Below is a small trained network, with its code and all its weights. Each question gives an input and a class and asks what happens when units are switched off, that is, made to give their printed mean instead of their output.

import numpy as np


def w(rows, s, z=0):
    codes = np.array(rows[::2]) - 128.0
    scale = np.full(codes.shape[1], s)
    scale[-1] = z or s
    return codes * scale


def f(y):
    return np.maximum(y, 0)


def log_softmax(a):
    a = a - a.max(-1, keepdims=True)
    return a - np.log(np.exp(a).sum(-1, keepdims=True))


def net(x, mask):
    res = np.array(x, float).reshape(1, 6) / 4 @ E
    y = f(res @ A[0][:, :-1].T + A[0][:, -1])
    res = res + np.where(mask, y, B[0][:, -1]) @ B[0][:, :-1]
    return log_softmax(res[-1] @ U[:, :-1].T + U[:, -1])


A, B = {}, {}
E = w([
[130,177,188,173,143,159,8,139,189],'x0',
[214,44,128,98,90,255,139,54,177],'x1',
[128,89,91,86,205,115,200,68,242],'x2',
[198,226,90,132,76,139,161,107,154],'x3',
[89,119,161,12,220,139,104,140,84],'x4',
[193,138,210,111,131,177,163,226,75],'x5',
],0.0062)
A[0] = w([
[69,145,100,59,195,83,123,113,123,133],'neuron 0',
[135,136,253,82,235,155,86,194,137,148],'neuron 1',
[79,92,233,133,163,127,65,219,53,197],'neuron 2',
[184,167,142,151,78,222,35,62,178,172],'neuron 3',
[152,164,150,203,19,176,28,128,96,204],'neuron 4',
[78,144,171,45,231,107,107,169,100,254],'neuron 5',
[113,106,234,129,160,143,77,210,74,144],'neuron 6',
[152,157,230,89,209,155,100,176,149,188],'neuron 7',
[67,94,209,123,173,116,78,206,57,205],'neuron 8',
[147,153,99,251,89,107,124,94,212,169],'neuron 9',
[175,6,82,35,163,206,220,26,193,189],'neuron 10',
[35,136,70,132,177,19,130,104,152,159],'neuron 11',
[156,169,122,136,74,93,211,227,15,194],'neuron 12',
[39,130,70,155,145,8,137,116,131,168],'neuron 13',
[145,166,114,235,70,124,94,111,165,231],'neuron 14',
[220,198,95,146,46,116,248,180,80,180],'neuron 15',
[103,135,97,214,133,70,134,108,201,100],'neuron 16',
[54,139,117,25,190,94,106,134,64,127],'neuron 17',
[30,140,61,130,187,12,132,95,161,171],'neuron 18',
[35,139,60,125,184,21,129,96,158,171],'neuron 19',
],0.0054,0.0027)
B[0] = w([
[111,160,112,76,181,118,94,86,88,174],'neuron 0',
[107,140,194,98,214,189,162,194,186,193],'neuron 1',
[45,65,198,155,146,151,139,205,103,213],'neuron 2',
[211,150,165,139,82,222,61,96,201,204],'neuron 3',
[157,138,168,180,53,166,67,143,108,212],'neuron 4',
[98,158,159,44,212,149,131,151,96,209],'neuron 5',
[76,77,195,154,149,163,155,212,131,192],'neuron 6',
[137,156,184,96,192,187,160,184,196,185],'neuron 7',
[33,70,184,134,156,143,133,193,91,208],'neuron 8',
[166,143,112,213,90,119,120,130,248,207],'neuron 9',
[184,20,41,42,166,216,228,2,211,255],'neuron 10',
[59,152,61,132,199,40,79,64,127,203],'neuron 11',
[149,140,113,124,87,78,201,199,50,217],'neuron 12',
[67,134,71,146,154,31,96,91,120,204],'neuron 13',
[165,151,129,210,64,132,92,134,184,209],'neuron 14',
[217,170,71,122,58,97,192,163,89,216],'neuron 15',
[121,134,89,180,134,84,135,114,207,179],'neuron 16',
[92,141,141,49,164,141,97,125,38,187],'neuron 17',
[72,155,67,130,195,49,91,59,132,212],'neuron 18',
[62,157,50,127,210,45,78,48,127,208],'neuron 19',
],0.0065,0.0078)
U = w([
[206,220,102,133,60,83,226,191,69,196],'0',
[196,185,168,179,47,201,1,118,167,163],'1',
[164,209,130,77,177,126,136,99,174,4],'2',
[95,143,82,221,140,48,96,94,196,87],'3',
[184,4,75,61,135,197,228,36,179,202],'4',
[80,160,98,57,177,78,71,84,42,97],'5',
[80,22,153,182,36,113,122,162,35,90],'6',
[89,104,220,107,190,178,143,216,130,115],'7',
],0.0069,0.0022)

Each question gives the input, the list of numbers given to net, and the class t.
The units are the neurons (one row each of A and B). Each row of codes is followed by its name. A weight is (code - 128) times the scale printed after its matrix; where a second scale follows, it is the last column's (A, B and U).
mask holds one flag per neuron, in row order. A switched-off neuron (its flag False) gives its mean, the last column of its row in B, instead of its output. The means were averaged over made-up inputs and are rounded, as every weight is.
A unit's drop is (log p(t) with every unit on - log p(t) with that unit switched off) / (log p(t) with every unit on - log p(t) with every unit switched off).
The circuit of an input: a set's keep is (log p(t) with only the set's units on - log p(t) with every unit switched off) / (log p(t) with every unit on - log p(t) with every unit switched off). Starting from the 12 units with the biggest drops (on a tie, the unit counted first), units are removed one at a time, each time the one whose removal leaves the highest keep (on an exact tie, the one counted first), for as long as the keep stays at least 0.8.
circuit, biggest first: the units of the circuit, biggest drop first
k most important neurons: the k neurons with the biggest drops, biggest first
drop when u is switched off: that unit's drop, to one decimal
input [2,4,-7,-5,1,-2], class 7: circuit, biggest first => [neuron 2; neuron 6]
input [-1,-6,8,-1,0,-3], class 5: most important neuron => [neuron 0]
input [3,-8,7,3,2,-4], class 5: circuit, biggest first => [neuron 0; neuron 17; neuron 19]
input [4,-8,8,3,3,-8], class 5: circuit, biggest first => [neuron 0; neuron 17]
input [8,5,3,5,5,8], class 7: circuit, biggest first => [neuron 1; neuron 7]
input [-1,0,1,4,-4,3], class 0: circuit, biggest first => [neuron 15; neuron 10]
input [7,7,5,4,-4,7], class 1: 4 most important neurons => [neuron 3; neuron 4; neuron 14; neuron 9]
input [0,-7,2,6,7,5], class 7: 2 most important neurons => [neuron 1; neuron 7]
input [5,0,1,4,4,-1], class 1: 2 most important neurons => [neuron 10; neuron 3]
input [-3,-8,-2,4,3,8], class 7: 2 most important neurons => [neuron 2; neuron 8]
input [-4,0,-7,-1,-8,-3], class 0: drop when neuron 12 is switched off => 0.5
input [-8,-2,6,-8,6,-3], class 5: drop when neuron 8 is switched off => 0.0
input [-6,0,3,-1,4,-4], class 5: drop when neuron 11 is switched off => 0.2
input [3,1,6,4,-8,7], class 1: most important neuron => [neuron 3]
